Here is a tiny trained network, its code and every weight. The questions are about switching its units off for an input and a class, where a switched-off unit gives its printed mean instead of its output.

import numpy as np


def w(rows, s, z=0):
    codes = np.array(rows[::2]) - 128.0
    scale = np.full(codes.shape[1], s)
    scale[-1] = z or s
    return codes * scale


def f(y):
    return np.maximum(y, 0)


def log_softmax(a):
    a = a - a.max(-1, keepdims=True)
    return a - np.log(np.exp(a).sum(-1, keepdims=True))


def net(x, mask):
    res = np.array(x, float).reshape(1, 4) / 4 @ E
    y = f(res @ A[0][:, :-1].T + A[0][:, -1])
    res = res + np.where(mask, y, B[0][:, -1]) @ B[0][:, :-1]
    return log_softmax(res[-1] @ U[:, :-1].T + U[:, -1])


A, B = {}, {}
E = w([
[127,128,129],'x0',
[16,81,165],'x1',
[78,239,123],'x2',
[75,110,9],'x3',
],0.011)
A[0] = w([
[73,97,138,113],'n0',
[141,46,62,136],'n1',
[164,123,225,164],'n2',
[97,190,119,78],'n3',
[154,104,150,123],'n4',
[182,166,108,116],'n5',
[135,87,90,150],'n6',
[122,155,158,115],'n7',
[143,31,48,134],'n8',
[146,131,184,160],'n9',
[133,135,119,167],'n10',
[114,144,155,138],'n11',
[177,127,112,134],'n12',
[142,138,123,120],'n13',
[56,100,168,128],'n14',
[90,205,117,66],'n15',
[138,61,71,148],'n16',
[141,106,127,182],'n17',
[146,77,139,113],'n18',
[111,128,84,128],'n19',
[137,114,138,139],'n20',
[130,144,143,100],'n21',
[180,2,144,197],'n22',
[247,158,47,148],'n23',
[141,117,188,81],'n24',
[98,132,49,71],'n25',
[98,125,44,94],'n26',
[135,151,158,93],'n27',
[129,84,139,158],'n28',
[66,110,171,105],'n29',
[56,74,154,114],'n30',
[67,112,169,114],'n31',
[117,223,225,127],'n32',
[153,65,140,120],'n33',
[135,127,147,142],'n34',
[163,155,131,99],'n35',
[140,137,111,119],'n36',
[83,131,134,99],'n37',
[109,128,90,134],'n38',
[254,183,62,255],'n39',
],0.019,0.0077)
B[0] = w([
[119,116,107,167],'n0',
[124,111,174,194],'n1',
[162,123,84,203],'n2',
[153,124,98,161],'n3',
[146,137,127,154],'n4',
[125,148,104,171],'n5',
[134,112,153,167],'n6',
[117,132,145,149],'n7',
[120,108,183,207],'n8',
[134,130,98,173],'n9',
[128,128,123,144],'n10',
[109,133,134,149],'n11',
[138,145,145,162],'n12',
[127,133,123,138],'n13',
[101,79,135,182],'n14',
[149,117,86,168],'n15',
[129,102,166,186],'n16',
[143,108,132,156],'n17',
[117,142,108,161],'n18',
[150,108,114,158],'n19',
[135,128,122,142],'n20',
[124,129,138,137],'n21',
[176,113,73,231],'n22',
[171,113,200,226],'n23',
[135,95,112,160],'n24',
[153,137,87,173],'n25',
[158,120,86,179],'n26',
[125,139,145,146],'n27',
[138,106,123,163],'n28',
[103,114,153,171],'n29',
[115,113,101,186],'n30',
[100,108,149,171],'n31',
[74,146,186,206],'n32',
[118,139,103,172],'n33',
[131,130,119,144],'n34',
[128,146,125,153],'n35',
[136,131,135,140],'n36',
[112,118,128,150],'n37',
[148,111,117,156],'n38',
[158,255,176,252],'n39',
],0.08,0.022)
U = w([
[194,171,101,144],'0',
[82,113,251,217],'1',
[110,92,55,219],'2',
[109,85,170,2],'3',
[71,186,173,55],'4',
],0.013,0.0058)

Each question gives the input, the list of numbers given to net, and the class t.
The units are the neurons (one row each of A and B). Each row of codes is followed by its name. A weight is (code - 128) times the scale printed after its matrix; where a second scale follows, it is the last column's (A, B and U).
mask holds one flag per neuron, in row order. A switched-off neuron (its flag False) gives its mean, the last column of its row in B, instead of its output. The means were averaged over made-up inputs and are rounded, as every weight is.
A unit's drop is (log p(t) with every unit on - log p(t) with that unit switched off) / (log p(t) with every unit on - log p(t) with every unit switched off).
most important unit: the unit with the biggest drop
top k neurons: the k neurons with the biggest drops, biggest first
drop of u: that unit's drop, to one decimal
input [7,6,-6,3], class 3: most important unit -> n22
input [1,-4,-8,1], class 1: top 4 neurons -> (n8 n1 n23 n16)
input [-2,6,0,-1], class 2: top 3 neurons -> (n39 n23 n8)
input [5,1,-4,1], class 3: top 2 neurons -> (n39 n32)
input [-6,7,-5,8], class 3: top 3 neurons -> (n8 n1 n39)
input [7,-7,3,0], class 4: top 3 neurons -> (n39 n22 n2)
input [-8,6,-2,7], class 3: top 2 neurons -> (n39 n8)
input [-1,6,-3,1], class 3: top 2 neurons -> (n39 n32)
input [-7,4,-8,2], class 3: top 4 neurons -> (n22 n8 n39 n1)
input [-4,1,-8,5], class 3: top 3 neurons -> (n22 n39 n32)
input [-2,0,-1,1], class 1: top 2 neurons -> (n2 n22)
input [7,5,2,-1], class 1: drop of n22 -> 6.2
input [0,5,-2,-5], class 2: drop of n2 -> 0.0
input [-2,7,-7,1], class 3: most important unit -> n8
input [-1,5,5,1], class 2: drop of n23 -> 0.4
